Below are the code and all the weights of a small trained network. Each question names an input and a class and asks about switching units off, where a switched-off unit gives its printed mean instead of its output.

import numpy as np


def w(rows, s, z=0):
    codes = np.array(rows[::2]) - 128.0
    scale = np.full(codes.shape[1], s)
    scale[-1] = z or s
    return codes * scale


def f(y):
    return np.maximum(y, 0)


def log_softmax(a):
    a = a - a.max(-1, keepdims=True)
    return a - np.log(np.exp(a).sum(-1, keepdims=True))


def net(x, mask):
    res = np.array(x, float).reshape(1, 7) / 4 @ E
    y = f(res @ A[0][:, :-1].T + A[0][:, -1])
    res = res + np.where(mask, y, B[0][:, -1]) @ B[0][:, :-1]
    return log_softmax(res[-1] @ U[:, :-1].T + U[:, -1])


A, B = {}, {}
E = w([
[124,115,117,144],'x0',
[66,232,92,185],'x1',
[213,184,138,168],'x2',
[113,136,254,174],'x3',
[120,96,100,164],'x4',
[124,117,113,146],'x5',
[126,122,125,138],'x6',
],0.009)
A[0] = w([
[59,123,116,135,165],'N0',
[151,141,54,69,55],'N1',
[180,170,109,131,232],'N2',
[111,171,135,91,121],'N3',
[121,146,87,89,78],'N4',
[164,57,161,104,211],'N5',
[33,109,143,52,102],'N6',
[131,135,96,85,86],'N7',
[136,171,124,78,222],'N8',
[72,92,109,128,53],'N9',
[78,101,95,164,195],'N10',
[127,186,72,144,83],'N11',
[73,160,116,155,50],'N12',
[128,189,116,183,178],'N13',
[103,123,185,156,36],'N14',
[107,97,247,112,55],'N15',
[89,177,118,123,193],'N16',
[145,108,137,67,76],'N17',
[119,96,113,144,58],'N18',
[138,115,204,176,101],'N19',
[140,39,100,134,253],'N20',
[161,107,68,114,18],'N21',
[108,155,94,164,34],'N22',
[137,70,122,184,112],'N23',
],0.015,0.0038)
B[0] = w([
[230,162,102,53,196],'N0',
[17,109,165,220,217],'N1',
[193,138,113,193,218],'N2',
[126,152,197,131,163],'N3',
[102,76,173,217,176],'N4',
[135,205,123,49,254],'N5',
[204,239,25,189,224],'N6',
[48,76,165,165,172],'N7',
[157,132,133,149,192],'N8',
[174,121,93,179,171],'N9',
[168,106,198,160,202],'N10',
[115,167,147,104,207],'N11',
[79,115,194,70,187],'N12',
[155,134,96,58,231],'N13',
[62,61,113,254,186],'N14',
[57,147,104,140,253],'N15',
[148,108,146,39,207],'N16',
[120,102,117,71,186],'N17',
[101,181,167,176,144],'N18',
[92,134,78,159,224],'N19',
[160,196,210,107,245],'N20',
[41,158,117,161,184],'N21',
[83,120,151,55,175],'N22',
[148,133,155,90,166],'N23',
],0.0077,0.0086)
U = w([
[6,41,137,219,30],'0',
[214,122,43,200,209],'1',
[112,85,165,83,5],'2',
[131,86,125,157,244],'3',
[146,101,143,175,132],'4',
],0.011,0.0026)

Each question gives the input, the list of numbers given to net, and the class t.
The units are the neurons (one row each of A and B). Each row of codes is followed by its name. A weight is (code - 128) times the scale printed after its matrix; where a second scale follows, it is the last column's (A, B and U).
mask holds one flag per neuron, in row order. A switched-off neuron (its flag False) gives its mean, the last column of its row in B, instead of its output. The means were averaged over made-up inputs and are rounded, as every weight is.
A unit's drop is (log p(t) with every unit on - log p(t) with that unit switched off) / (log p(t) with every unit on - log p(t) with every unit switched off).
The circuit of an input: a set's keep is (log p(t) with only the set's units on - log p(t) with every unit switched off) / (log p(t) with every unit on - log p(t) with every unit switched off). Starting from the 12 units with the biggest drops (on a tie, the unit counted first), units are removed one at a time, each time the one whose removal leaves the highest keep (on an exact tie, the one counted first), for as long as the keep stays at least 0.8.
units of the circuit, in order: the units of the circuit, biggest drop first
k most important neurons: the k neurons with the biggest drops, biggest first
drop when u is switched off: that unit's drop, to one decimal
input [-3,-8,1,-5,4,5,-6], class 2: units of the circuit, in order	(N5, N6)
input [5,1,6,6,-6,-6,-1], class 0: units of the circuit, in order	(N14, N15)
input [-8,8,-7,5,7,-6,-7], class 2: units of the circuit, in order	(N0)
input [-4,8,-3,-5,3,-8,-4], class 2: units of the circuit, in order	(N16, N12)
input [6,6,6,-6,-5,3,8], class 0: units of the circuit, in order	(N1, N6)
input [-2,4,-1,3,2,-2,1], class 2: units of the circuit, in order	(N6, N1, N16)
input [7,4,6,7,5,-7,3], class 0: 3 most important neurons	(N14, N6, N0)
input [0,-3,-4,8,-6,-7,8], class 0: 2 most important neurons	(N15, N14)
input [5,7,0,-7,-3,7,-1], class 0: 3 most important neurons	(N1, N4, N5)
input [1,-8,6,-3,1,-3,8], class 2: units of the circuit, in order	(N6, N5)
input [-4,8,-7,3,-8,-1,6], class 2: 2 most important neurons	(N12, N16)
input [-2,6,-5,7,5,8,-1], class 3: units of the circuit, in order	(N1, N13)
input [3,-3,-7,-6,-6,3,-2], class 1: 2 most important neurons	(N6, N9)
input [6,1,-7,6,8,7,-4], class 4: units of the circuit, in order	(N0)
input [4,-3,0,0,3,1,4], class 2: units of the circuit, in order	(N6, N14)
input [3,6,7,-7,4,2,4], class 0: units of the circuit, in order	(N1, N6)
input [-5,5,-5,4,3,-5,2], class 1: 3 most important neurons	(N6, N0, N1)
input [8,1,-8,-7,3,0,8], class 1: 2 most important neurons	(N6, N0)
input [4,-4,1,8,4,1,-4], class 0: 2 most important neurons	(N14, N15)
input [1,-5,-7,6,-3,-3,5], class 1: units of the circuit, in order	(N6)
input [0,-6,-8,0,-1,-4,3], class 1: drop when N10 is switched off	0.0
input [-3,8,-4,-3,4,1,3], class 2: drop when N22 is switched off	0.1
input [5,4,-6,-2,4,3,1], class 1: drop when N6 is switched off	0.5
